Each row of numbers stands for one element and depends on some of the facts below. Use the named rows to name the rest.

Some elements and their rows:
migrom: [ 17  10   6   8  -1  -8  -3 -10  -7 -19  27  42   1 -21   8   9   9  -2
  -1   0 -15 -12  -9 -19  12  16  18 -48   5 -36]
sufiflu: [ 24   9  -6   6  12   0   0 -14  -2 -25  41  -6   2  -7  -7   4  19   0
  42   0  -5 -18 -13 -21   0  19  16 -62  15 -33]
medrun: [ 24  -1 -15   8  26   6  28 -13   1  -7  26  19   9   6  -7   4  21  -8
  23   0 -22 -13   0 -20   0  13  16 -29  30 -35]
gipla: [ 36   2  -4   6  24  -9  28  -6  24 -28  27 -24   0  -5  -7   4  12 -11
   9   8 -22   1 -14 -19  -1  12  30 -66  29 -36]
gridagrak: [ 21  -2   2   6  16   1   5 -13  -3 -15  39   4   2 -14  -7   4  15   8
  43   0 -10 -18  -7 -21   0  20  16 -62  16 -31]
gidaflen: [ 18  28   3   5  22  -7  -4 -11   6 -19  27 -23   2 -20  -4  15   9   1
   0  20 -22 -10 -19 -20  -1  10  20 -76   6  -8]
troke: [ 17  24   5   6  -1  -8  -5 -11  -8 -26  27  20   1 -19   9   7   9  -6
   1   1 -12 -13 -22 -19  16  14  18 -48   3 -36]
griklir: [ 31  14   1   7  27  -8  13  -3  23 -31  28 -21   0 -14  -4   4  13  -7
  13   8 -13   5 -18 -19   1  10  22 -76  19 -33]
zubrevil: [ 25  11  -5   6  11   1  -2 -14   0 -25  39  -9   3  -3  -8   4  20  -1
  38   0  -4 -19 -16 -21  -1  19  16 -62  13 -31]
gamu: [ 17  35  -8   5   4  -9  -5 -12  -7 -11  32  -9   0 -22  -8  19  10   5
   0   2 -14 -24 -17 -21   4  20  16 -64   4  -2]
gitek: [ 21   0   0   7  15   0   9 -13  -2 -16  39   5   3 -12  -8   4  16   6
  42   0  -8 -18  -7 -22   0  21  16 -63  17 -32]
stoflu: [ 17  64 -14   6   2  -9  -5 -13  -4 -25  29 -12  -1 -15  -8  18  15  -5
  -1   0  -8 -23 -24 -22  10  21  16 -62   5  -1]
stude: [ 17  28  10   6   1  -8  -4 -11  -8 -30  31  18   1 -16   6   5   9  -9
   0   0  -8 -14 -20 -18  29  15  17 -58   4 -35]
brusi: [ 67  22  -5   6   6  -9  -4 -10   2 -28  34 -25   5   9   5   5  75  -5
  33   5  19 -24 -30 -22  -1  11  35 -73   4 -36]
ledrum: [ 47  -3 -14   5  10  36  13 -11  33 -18  30 -20   8   7  -7   4  32   3
  52   0 -22 -22 -10  -1   0  18  59 -54  27 -27]
tiduklo: [ 17  27 -12   7   0  -8   3 -12  -5  -9  28 -14   0 -15  -7  23  10  -9
   0   0 -23 -23 -12 -21  31  12  23 -50  11 -12]
skupi: [ 18  25 -13   7   2  -7   0 -11  -6  -4  27 -13  -1 -16  -7  24  10  -9
   0   0 -23 -23 -13 -21  24  11  21 -45   9 -15]
vesteflak: [ 17  12  -2   5  10  -7  39 -13   8 -11  27 -16   2 -21  -8  21   9 -10
  -1   3 -22 -13  -4 -22   9  11  37 -73  20 -19]

There are 4 kinds of fact about the elements: η, Π, γ, ε.
beklo η:471 Π:535 γ:rorel
betrel η:471 Π:535 γ:resti
bivostam η:471 Π:535
bribel η:471 Π:62 γ:zubrevil
bruklis η:638 Π:535 γ:reko
brusi η:471 Π:535
daples η:471 Π:62 γ:kliras ε:govos, plukik
depon η:638 Π:62 γ:flobir
dizek η:471 Π:62
dragu η:471 Π:535 ε:stoflu, viza, trozar, toze, vitridru
drasir η:638 Π:535 ε:zafiskul, stabru, bivostam
drigo η:638 Π:535
droskem η:471 Π:40 ε:drupletas
drufam η:471 Π:62 γ:komi
drupletas η:471 Π:62 γ:klagul
drustek η:638 Π:62
drusto η:638 Π:535 γ:gamu ε:plutrar
dugro η:638 Π:535 γ:tralel
dusofla η:638 Π:649 γ:gobuzum ε:neflan
fabru η:638 Π:62 ε:nudrar, gubis
fabugrak η:638 Π:40 γ:bruklis ε:pitasel, vokla, migrom, drufam, trelabrur
feflatras η:471 Π:535 γ:fezum
fezum η:638 Π:535 γ:skano ε:piplu, toze
fistibul η:638 Π:535
flesibram η:471 Π:62
flibu η:638 Π:62 γ:depon
flobir η:638 Π:40 γ:fistibul
flobrin η:638 Π:535 γ:vibi
flori η:638 Π:40 γ:raniston ε:viza, ledrum
flutom η:471 Π:535 γ:votradas ε:stoflu
fogil η:638 Π:40 γ:stoflu ε:ravedum
gabrul η:471 Π:62
gamu η:471 Π:62 γ:tigrel
gidaflen η:471 Π:62 ε:dizek, troke, gridagrak, stubal, nimel, betrel, zivodak
gipla η:638 Π:535 ε:ligragro
giplus η:471 Π:535 γ:plukik
gitek η:471 Π:535 γ:toze
gizer η:638 Π:62 γ:zufunem ε:gobuzum
gobuzum η:471 Π:535
gotram η:638 Π:535 γ:liki
govos η:638 Π:62 γ:stuvo
gravu η:638 Π:649
gregror η:471 Π:62
gridagrak η:471 Π:535 γ:pibibra
griklir η:471 Π:535 γ:skoplego ε:resti, troke, klogren, timenon, zubrevil, pibibra
grosife η:638 Π:535 γ:gabrul ε:klotril, trudol
grovirom η:471 Π:62 γ:trelabrur
grugadra η:638 Π:535 ε:nudrar, dugro
gubis η:638 Π:62
kipleple η:638 Π:535
klagrur η:471 Π:535 γ:veveli
klagul η:471 Π:649 γ:nimer
klake η:471 Π:535 γ:mezon
klavebrom η:471 Π:535
klesken η:471 Π:62 γ:tromimak ε:vitridru
kliras η:471 Π:62 γ:kodil
klogren η:471 Π:535
klotril η:471 Π:649
kludrus η:471 Π:62 ε:beklo, gabrul, flesibram
klusem η:471 Π:535 γ:drasir
kodil η:471 Π:535 γ:gizer
komi η:471 Π:535 γ:brusi
kulum η:471 Π:649 γ:fogil ε:vudrur, brusi
kuridral η:638 Π:62 ε:zubro, brusi
ledrum η:638 Π:40
ligragro η:638 Π:62 γ:skedram
liki η:471 Π:535 γ:tirin
lozum η:638 Π:535 γ:pladrer
ludrus η:638 Π:535 γ:klake ε:betrel
medrun η:638 Π:535 γ:betrel
mepin η:638 Π:535 γ:kulum ε:stise, popluzun, skano
mezon η:638 Π:535 ε:vasuman, trudol
migrom η:471 Π:649 γ:sufiflu
mive η:638 Π:649 γ:griklir
mokli η:471 Π:62 γ:lozum ε:flobrin, kodil, trelabrur
muflosin η:471 Π:535 γ:vitridru ε:giplus, stugar, skano
mufuber η:638 Π:649
muvuk η:638 Π:62 γ:grugadra
nakletres η:638 Π:649
neflan η:471 Π:62 γ:drupletas
nefu η:471 Π:649 ε:medrun
niflen η:471 Π:535 ε:stugar
nimel η:471 Π:649 γ:skupi
nimer η:638 Π:649
nostok η:638 Π:62 ε:klagrur, skugre, zivodak
nudrar η:471 Π:535 γ:neflan
nustan η:471 Π:62 γ:gregror
pebom η:638 Π:535 ε:fistibul, piplu, klavebrom
pibibra η:471 Π:40 γ:ziror
pinis η:638 Π:62 ε:flibu, betrel, bivostam
piplu η:638 Π:40 γ:vokin
pitasel η:471 Π:649 γ:daples
pladrer η:471 Π:535 ε:gamu, klagrur, skugre, betrel
pliflor η:471 Π:40 γ:trozar
plile η:471 Π:62 γ:dusofla
plukik η:471 Π:62 γ:kipleple
plutrar η:471 Π:649
popluzun η:471 Π:62 γ:nudrar
raniston η:638 Π:535 γ:viplak
ravedum η:638 Π:535
reko η:638 Π:535
resti η:471 Π:62 γ:mive
rorel η:471 Π:535 ε:viplak
skano η:471 Π:535 γ:drufam
skedram η:471 Π:62 γ:ludrus
skodi η:471 Π:62 γ:ligragro
skoplego η:638 Π:62 γ:stotror
skozel η:638 Π:62 ε:klavebrom, dugro
skugre η:638 Π:535
skulal η:638 Π:40
skupi η:638 Π:62 γ:fabugrak
skuplim η:471 Π:649 γ:zubro ε:medrun
stabru η:471 Π:535
stenon η:638 Π:649 γ:zedakler ε:brusi
stigigo η:638 Π:62 γ:vasuman
stise η:638 Π:535 γ:droskem
stoflu η:471 Π:62
stoti η:638 Π:535 ε:skoplego
stotror η:471 Π:62
stubal η:471 Π:535
stude η:471 Π:649
stugar η:638 Π:40
stuvo η:471 Π:535
sufiflu η:471 Π:535 γ:feflatras
tiduklo η:638 Π:62 γ:pliflor
tigrel η:638 Π:535 γ:drustek
timenon η:638 Π:535 γ:klagrur
tirin η:638 Π:62 ε:drigo, tiduklo
toze η:471 Π:649
tralel η:638 Π:535
tregros η:471 Π:535 γ:beklo
trelabrur η:638 Π:535 γ:popluzun
trinam η:471 Π:62 ε:trudol, stude
troke η:471 Π:649
tromimak η:471 Π:535 γ:kuridral
trozar η:471 Π:535
trozon η:638 Π:535 ε:tralel
trudol η:471 Π:535
vasuman η:471 Π:649 γ:govos
vesteflak η:638 Π:62 γ:klesken ε:gregror, klotril, depon
veveli η:638 Π:649 γ:skodi
vibi η:638 Π:62 γ:stugar
viplak η:638 Π:649 γ:pebom
vitridru η:638 Π:535 γ:piplu
viza η:638 Π:62 γ:kludrus
vokin η:638 Π:535
vokla η:638 Π:535
votradas η:471 Π:535 γ:tiduklo ε:pitasel, plile, vugra, stude, flesibram
vudrur η:638 Π:649 γ:nakletres
vugra η:471 Π:535
vuzun η:471 Π:535 γ:dugro ε:nimer, zivodak
zafiskul η:638 Π:535 γ:zivodak
zedakler η:638 Π:62 γ:skulal
ziror η:638 Π:649 ε:pitasel, beklo, gravu
zivodak η:638 Π:649 γ:nostok
zofo η:471 Π:62 γ:mufuber ε:tiduklo, flobir, trudol, toze, bribel
zubrevil η:471 Π:535 γ:trozon
zubro η:471 Π:62
zufunem η:638 Π:535 γ:zafiskul ε:stubal, pliflor, vitridru

Rows to name:
No name comes twice in this set of rows, the named rows included.
[ 18  53 -13   8  20  -6  13 -11  12 -26  27 -10   2 -22  -6  18  10  -6
   1   5 -19  -6 -17 -21   0  10  20 -76  11  -9] | klesken
[ 20  62 -12   5  11  -6   0 -11  14 -31  26 -24   1 -21  -6  13  10  -9
   0  11 -14 -11 -24 -21   1  10  24 -77   7 -10] | kludrus
[ 17   8  11   7  -1  -8  -4 -11  -7 -18  27  36   1 -21   8   8   9  -1
   0   0 -16 -13 -12 -19  11  16  18 -48   4 -36] | nimel
[ 18  29  -5   7  21  -7  25 -14   6 -17  27  -6   2 -21  -5  17   8   1
   0   3 -20  -9  -9 -21   0  10  24 -77  11 -12] | mokli

The same elements again, as new rows of numbers:
Known rows:
pinis: [ -7   3  -1   7  -4  34  13  14   5   5   6  -4   7   4   1 -15  36   7
 -16   0   4   1  16 -15  -8  10  61]
stubal: [-13  18  -6  -9 -18   1  -8  -6   5   3  -9   0  -1   7  12  10 -11  -4
  -4   2   8  -1  12  -3 -24  -7   2]
dugro: [-18   1  -7   4  -3  18   1   6   5 -10 -13  -2   0   8 -37   5 -37  34
   8  -1 -25  -3 -26  -2   6  -6  -7]
ligragro: [-19   0  -5   9   5  11   3   5  13  -6   0  -2  -1   5 -16  -5 -13  17
   0   6 -19   0 -18  -4  -9   8   3]
nostok: [ -8   2   6   1 -18  46  15  18  13   3   7 -11   5   3  15 -18  33  -1
 -19  -1 -12  -2  23 -11 -15  10  63]
kipleple: [-11   4   4   0  -9  23   9  10  -1   2  13 -13   6  -1  20   8  -5   9
  -3   6  -3  -2 -35  -1   4   1  -2]
veveli: [ 37  -8  11  18   7  -5   9  -1  -2  -2 -17   2  14  -7   7   2  -6   4
   9   8  13  -9  38  21  30  -6 -14]
stotror: [-14  -4  -1  -2 -12   3  -7  -7   4   0  19 -13 -18   1   5  -4   2 -18
  -4  -2 -11  -4 -21  -1 -15   8  -8]
nustan: [-10  -1 -10  -1  11 -17 -12  -8   0   1   2   1 -16  -1 -33  -8  17   2
  -6  -3   6   4   2  -5 -21   6   7]
viplak: [ 29  -4   7  17   4  -7   4  -3  -6  -2 -11   5  15  -6  25  12 -15  -7
  11  16  27  -7  16  22  28  -4 -38]
raniston: [-17   0  -2  -1   9  16  11   8  -3   0   7  -5   2  -3   6   9   3  20
  -3   5   5   0 -19   0   2   5  11]
nudrar: [-19   5  -9  -1  -7 -10 -15  -9  -3  -5  -1  -7 -14   0 -18  12 -18   6
   5  -1   4  -2 -23   7 -10  -3 -28]
flobrin: [ -8   5  -6  -6  30 -19  10   3   0  -1   4  13   8  -2  16  13  -5  18
   1   7  14   7 -35 -14   0   1  -7]
resti: [-23  13  -6   3  -9   2 -10  -8   9   1   6  -4  -9   3   2   7   9 -15
 -11   6  10   1   1  -8 -31   4  -4]
zufunem: [-10   0   3  -5  -4  40  15  12   0  10  -7  -4   3   2   8  -6  34  20
 -15  -5 -18   2  28  -2  -8  -1  56]
medrun: [-25   4  -9   9  26  -1   2   2   3  -2  -7   1  -5  -2 -14  12  -7  33
   1  11  10   4 -21   3  -9  -1  -6]
trudol: [-25   5  -2 -21  -1 -21 -15 -12  -3   4  -4   8  -6   1   8  22 -32  -8
   3   0 -38   5 -25   3  -9 -10 -31]
tigrel: [-16  -3  -2  -2   5  20   5   5   3   2   5  -4   1  -1  -6  10  -1  24
  -7   5   3   0 -20  -3   0  -1   2]

Name these rows:
No name comes twice in this set of rows, the named rows included.
[-30  11  -4  -6  -5  20  -2   2   2   3 -13   5   3   7  -8  19  -6  21
   1  13 -29   3   0   8 -11 -11  -7] | vitridru
[ 24   7  12  20  -8   0   8  -5  11  -5 -29   6  22   0  46  16 -29 -13
   2  18  30  -8  54  16   6 -11 -15] | zivodak
[ -4   0   1 -11 -20   9  -2  -2   2  -3   6 -13  -4   2   9   1 -17  -5
   0 -11  -5  -3 -17  -4  -4   0   0] | stuvo
[ -6  -3  -6  -3  -2   7  -6   3   0   0   9  -9 -12   2 -30 -21  29  -7
  -3 -13  -1   0  -2 -11 -10   9  23] | daples
[ 41  -4  -2  15  12 -15  10   5   0 -13 -33  13  24   4 -29  -8 -30  14
  23  -2  26  -5  22   7  39 -11 -15] | vudrur
[-11   4  -6   1   6  14   6  14  -3  -2  15   3   4   2   1  -6  21  14
   4  10  -9   3 -31 -11  -4   8  11] | vibi
[  7   2  -2 -19 -22   6   3   5  -9  -2  16 -13  -2   1  32  -3  12  -9
   7 -12   3  -3 -16 -11   8   3  14] | rorel
[-16  -2   6 -12  -8 -19  -3  -9  11  -1  17   2  -3   0  28  -6 -24 -29
 -10  -3 -22   1 -35 -14  -9   5 -20] | gabrul
[ 29 -12  17  19   2   1 -11  -2  -1   2 -17  32  16   2 -24 -18 -26 -17
  13  13 -41  -2  51  30  30 -10 -35] | flobir
[-18  -8  13 -16   0  20  12   8   1   8   3  -5  -2  -3  10   4  12  20
 -10  -8 -52   0  -4   4   7   1  24] | mezon
[ 31 -10  14  -2   8 -45  -6 -19  -3   3 -13  18  13  -8  39  12 -37 -35
   5   3   0  -1  17  14  21 -13 -56] | stude
[ 51   5  14  24 -21   0 -18  -7  -2  -4  -2  23  24   2  -3 -20 -28 -55
   9   7  42  -6  50  10  22 -10 -39] | pibibra
[-14  15   1   6  -7  18  10   6  13  -2 -12  -1   6   5  19  16 -14  13
  -6  10  12   0   2  -6 -19  -3  10] | skugre
[-27  -4  -4   1   9  15  -2   5  11  -2  -6   6   0   5 -27  -4 -16  17
  -4   1 -40   4 -15  -5  -6   1   7] | depon

Now the same elements, written a new way:
Some elements and their rows:
skupi: [  3   1  10 -16  43  -6   8   0  37   1 -18  15  52]
vudrur: [-11 -53  18 -17  20   5  -8  -2  41  -1 -18   2  -3]
daples: [ -2  17   6 -18  32 -16   2   0  36 -18 -32  22  42]
plile: [  5   7  12 -15  29  -4  20   2  44   9 -30  16  27]
nimer: [ -8 -49  20 -14   3  14  -9  -2  39  -7 -15   5  -2]
skulal: [-10 -32  17 -15   9   7 -11   0  36 -19 -11   4  17]
gregror: [  3  11  12 -13  12   3  22  -1  40   3 -26  15  26]
nustan: [  1  12  11 -15  26 -12  10   2  40  -5 -26  18  39]
stabru: [  2   6  17 -15 -14   8   3   7  41   1 -17 -10  -2]
fezum: [ -8   6  10 -17  25  -9 -20   2  49 -11  -3 -22  38]
tromimak: [  1   7  17 -17   2  -8  -9   8  41  -7 -17  -7  11]
dragu: [ -4  14  14 -15 -12  -9 -16   6  34 -23 -12  -7  20]
viza: [  5  -2  11 -16  40   4  17   0  39  11 -20  13  41]
flobrin: [  4  -7  17 -17  15   9   0   7  40  12 -12 -12  11]
tirin: [ -3   9   8 -14  25  -6   0  -3  30 -18 -12  15  59]
ledrum: [ -7 -35  18 -15  10  15  -1   0  39  -7 -14   3   7]
nudrar: [ 12 -13  19 -16 -31 -12 -10  11  41  17 -16   1  11]
skoplego: [  4   4 -10 -16  45  -1   7   1  44  33  -1  23   8]

Name these rows:
No name comes twice in this set of rows, the named rows included.
[ -1   5   9 -16  43 -13  -1   0  34 -11 -15  17  62] | vesteflak
[  4  18   9 -18  37  -3   8   2  39 -13 -39  25  35] | kliras
[-13 -45  24 -16  46  -4 -10   5  34 -17  -8   4   3] | veveli
[ -6 -44  21 -15  -5 -13 -23   4  43 -14 -22  14   3] | klagul
[-15 -38  18 -15  11   0 -25  -2  34 -32  -9   6  17] | ziror
[  6   0  14 -20  25  20  -1   6  38   2 -24  -5   7] | zafiskul
[  0   9  10 -21  27   5 -21   6  31 -24 -22   0  28] | zufunem
[ -6 -13  16 -19  50 -13  39  -1  24  19 -19   1  30] | ligragro
[  1   4   9 -14  25   2  10  -3  33  -6 -15  13  50] | drustek
[ -4   8  19 -18  -1 -18 -14   7  36 -19 -18 -10  27] | muflosin
[ -6  11  18 -16 -17 -11 -13   4  32 -26 -15 -11  26] | niflen
[  0  14  10 -14  11  -6  11  -1  37 -10 -23  16  37] | stotror

